Below are the code and all the weights of a small trained network. Each question names an input and a class and asks about switching units off, where a switched-off unit gives its printed mean instead of its output.

import numpy as np


def w(rows, s, z=0):
    codes = np.array(rows[::2]) - 128.0
    scale = np.full(codes.shape[1], s)
    scale[-1] = z or s
    return codes * scale


def f(y):
    return np.maximum(y, 0)


def log_softmax(a):
    a = a - a.max(-1, keepdims=True)
    return a - np.log(np.exp(a).sum(-1, keepdims=True))


def net(x, mask):
    res = np.array(x, float).reshape(1, 8) / 4 @ E
    y = f(res @ A[0][:, :-1].T + A[0][:, -1])
    res = res + np.where(mask, y, B[0][:, -1]) @ B[0][:, :-1]
    return log_softmax(res[-1] @ U[:, :-1].T + U[:, -1])


A, B = {}, {}
E = w([
[114,127,74,252,107,190,12,97],'x0',
[184,214,177,80,63,208,110,102],'x1',
[156,56,99,128,29,150,143,245],'x2',
[128,127,129,130,128,132,131,128],'x3',
[86,214,181,183,128,92,120,211],'x4',
[43,83,172,60,154,195,76,158],'x5',
[138,42,254,173,74,78,112,70],'x6',
[125,128,130,130,127,135,133,126],'x7',
],0.0072)
A[0] = w([
[141,89,94,129,80,115,127,185,64],'n1',
[155,90,117,133,81,147,155,196,66],'n2',
[82,61,83,157,192,61,139,147,97],'n3',
[110,166,157,141,222,92,125,31,18],'n4',
[120,195,35,90,156,163,131,153,65],'n5',
[86,75,87,154,178,81,123,146,76],'n6',
[73,78,198,107,122,156,92,137,120],'n7',
[90,193,143,159,134,106,107,171,101],'n8',
[41,99,152,54,161,170,93,183,129],'n9',
[135,83,117,138,63,144,116,199,63],'n10',
[91,98,105,136,138,92,114,126,94],'n11',
[159,32,82,109,132,166,107,24,142],'n12',
[97,177,163,207,135,113,83,185,114],'n13',
[167,187,139,95,64,190,68,102,64],'n14',
[149,95,99,122,58,135,146,201,29],'n15',
[217,146,76,211,97,67,162,128,152],'n16',
[163,187,171,68,85,178,137,110,47],'n17',
[101,159,177,138,133,106,139,180,102],'n18',
[56,87,150,105,156,197,52,162,116],'n19',
[149,79,105,124,74,142,140,145,135],'n20',
[123,175,48,107,163,166,141,168,1],'n21',
[142,85,131,142,54,115,141,180,72],'n22',
[132,97,224,149,96,109,130,83,40],'n23',
[171,148,146,46,151,71,216,161,17],'n24',
[88,163,170,175,133,101,110,173,64],'n25',
[121,180,48,80,176,150,169,163,63],'n26',
[79,65,76,156,180,67,141,140,83],'n27',
[121,138,48,254,106,193,8,104,51],'n28',
[90,175,204,191,112,90,122,177,182],'n29',
[137,71,216,142,78,83,135,89,11],'n30',
],0.0077,0.0063)
B[0] = w([
[68,172,153,119,191,153,73,98,166],'n1',
[73,173,143,122,182,146,85,101,175],'n2',
[189,183,211,163,81,227,132,190,205],'n3',
[5,232,141,96,237,171,13,78,190],'n4',
[154,48,135,199,103,86,52,136,219],'n5',
[184,167,217,150,81,194,131,179,178],'n6',
[127,154,81,177,62,98,153,53,207],'n7',
[181,114,85,78,131,132,126,139,193],'n8',
[127,186,77,176,52,93,184,32,254],'n9',
[64,182,121,111,209,132,71,76,179],'n10',
[156,141,158,135,117,153,142,145,153],'n11',
[217,135,39,12,157,143,137,186,224],'n12',
[187,102,73,36,155,138,142,157,214],'n13',
[158,163,229,178,114,210,147,215,203],'n14',
[54,201,143,115,206,165,53,78,173],'n15',
[88,211,74,158,43,122,193,2,229],'n16',
[162,149,210,167,108,193,134,195,192],'n17',
[164,92,82,58,128,116,134,144,184],'n18',
[121,177,75,148,46,98,191,20,228],'n19',
[113,173,108,92,187,147,104,126,183],'n20',
[173,31,105,230,82,47,7,114,181],'n21',
[73,166,127,101,206,155,57,94,173],'n22',
[138,52,95,198,119,78,27,158,176],'n23',
[28,64,211,90,101,53,178,141,202],'n24',
[188,116,83,51,123,138,122,137,171],'n25',
[130,43,129,188,104,56,37,130,217],'n26',
[193,181,218,155,77,222,118,195,193],'n27',
[15,24,255,22,113,23,219,177,253],'n28',
[191,115,46,64,147,151,130,147,248],'n29',
[159,47,86,208,80,70,17,141,176],'n30',
],0.0064,0.0067)
U = w([
[151,39,110,220,102,72,2,136,86],'0',
[37,204,142,106,230,154,46,103,89],'1',
[44,54,217,65,109,67,215,158,97],'2',
[200,172,215,181,91,224,145,185,96],'3',
[122,194,56,174,48,102,203,47,77],'4',
[232,101,35,17,158,144,131,161,97],'5',
[135,121,107,137,135,130,145,130,248],'6',
[131,122,107,134,141,131,144,133,240],'7',
],0.0099,0.013)

Each question gives the input, the list of numbers given to net, and the class t.
The units are the neurons (one row each of A and B). Each row of codes is followed by its name. A weight is (code - 128) times the scale printed after its matrix; where a second scale follows, it is the last column's (A, B and U).
mask holds one flag per neuron, in row order. A switched-off neuron (its flag False) gives its mean, the last column of its row in B, instead of its output. The means were averaged over made-up inputs and are rounded, as every weight is.
A unit's drop is (log p(t) with every unit on - log p(t) with that unit switched off) / (log p(t) with every unit on - log p(t) with every unit switched off).
The circuit of an input: a set's keep is (log p(t) with only the set's units on - log p(t) with every unit switched off) / (log p(t) with every unit on - log p(t) with every unit switched off). Starting from the 12 units with the biggest drops (on a tie, the unit counted first), units are removed one at a time, each time the one whose removal leaves the highest keep (on an exact tie, the one counted first), for as long as the keep stays at least 0.8.
circuit, biggest first: the units of the circuit, biggest drop first
most important unit: the unit with the biggest drop
top k neurons: the k neurons with the biggest drops, biggest first
drop when u is switched off: that unit's drop, to one decimal
input [-2,-5,6,5,7,5,-1,0], class 5: circuit, biggest first -> n29; n13
input [-8,3,-8,-8,0,-2,-8,-4], class 0: most important unit -> n26
input [2,6,-2,-6,-3,6,-5,5], class 3: top 3 neurons -> n14; n17; n16
input [-7,-8,-3,5,-5,4,3,-5], class 3: top 3 neurons -> n3; n27; n28
input [-6,8,-5,-4,0,5,1,-3], class 3: top 2 neurons -> n17; n28
input [-7,-8,2,4,-4,-3,1,3], class 3: circuit, biggest first -> n3; n27
input [-3,2,-5,7,5,7,-6,-3], class 4: circuit, biggest first -> n9; n19
input [5,-6,0,-6,7,2,-3,-5], class 5: circuit, biggest first -> n13; n29
input [8,-2,8,-8,0,7,4,8], class 1: top 2 neurons -> n10; n22
input [-6,6,3,6,4,5,-8,-2], class 0: circuit, biggest first -> n26; n21
input [2,7,-2,-6,-3,8,7,8], class 4: top 2 neurons -> n19; n7
input [3,-6,-7,5,7,3,-7,-5], class 0: top 3 neurons -> n21; n5; n26
input [-4,4,3,5,1,-3,8,4], class 0: top 2 neurons -> n30; n23
input [6,-4,-3,-3,-7,-8,-8,6], class 0: top 3 neurons -> n5; n21; n26
input [-4,-4,-5,3,-5,-3,7,0], class 0: circuit, biggest first -> n30
input [6,-7,-4,-3,-7,1,4,8], class 7: top 2 neurons -> n12; n28
input [4,1,-7,-5,-6,-7,-5,5], class 1: top 4 neurons -> n4; n9; n19; n7
input [-6,-8,7,1,-6,-6,5,4], class 3: top 3 neurons -> n3; n27; n6
input [7,-5,-3,6,7,-4,-8,5], class 0: top 4 neurons -> n21; n5; n26; n12
input [-5,7,-5,-6,-7,-5,5,0], class 3: most important unit -> n17
input [0,-2,-6,3,-6,5,-6,-3], class 0: circuit, biggest first -> n26; n5
input [-1,4,1,-1,-7,8,4,2], class 4: drop when n6 is switched off -> 0.0
input [2,7,7,-7,2,-5,-1,5], class 1: drop when n15 is switched off -> 0.2
input [5,8,-5,5,3,-2,-2,2], class 3: drop when n17 is switched off -> 0.1
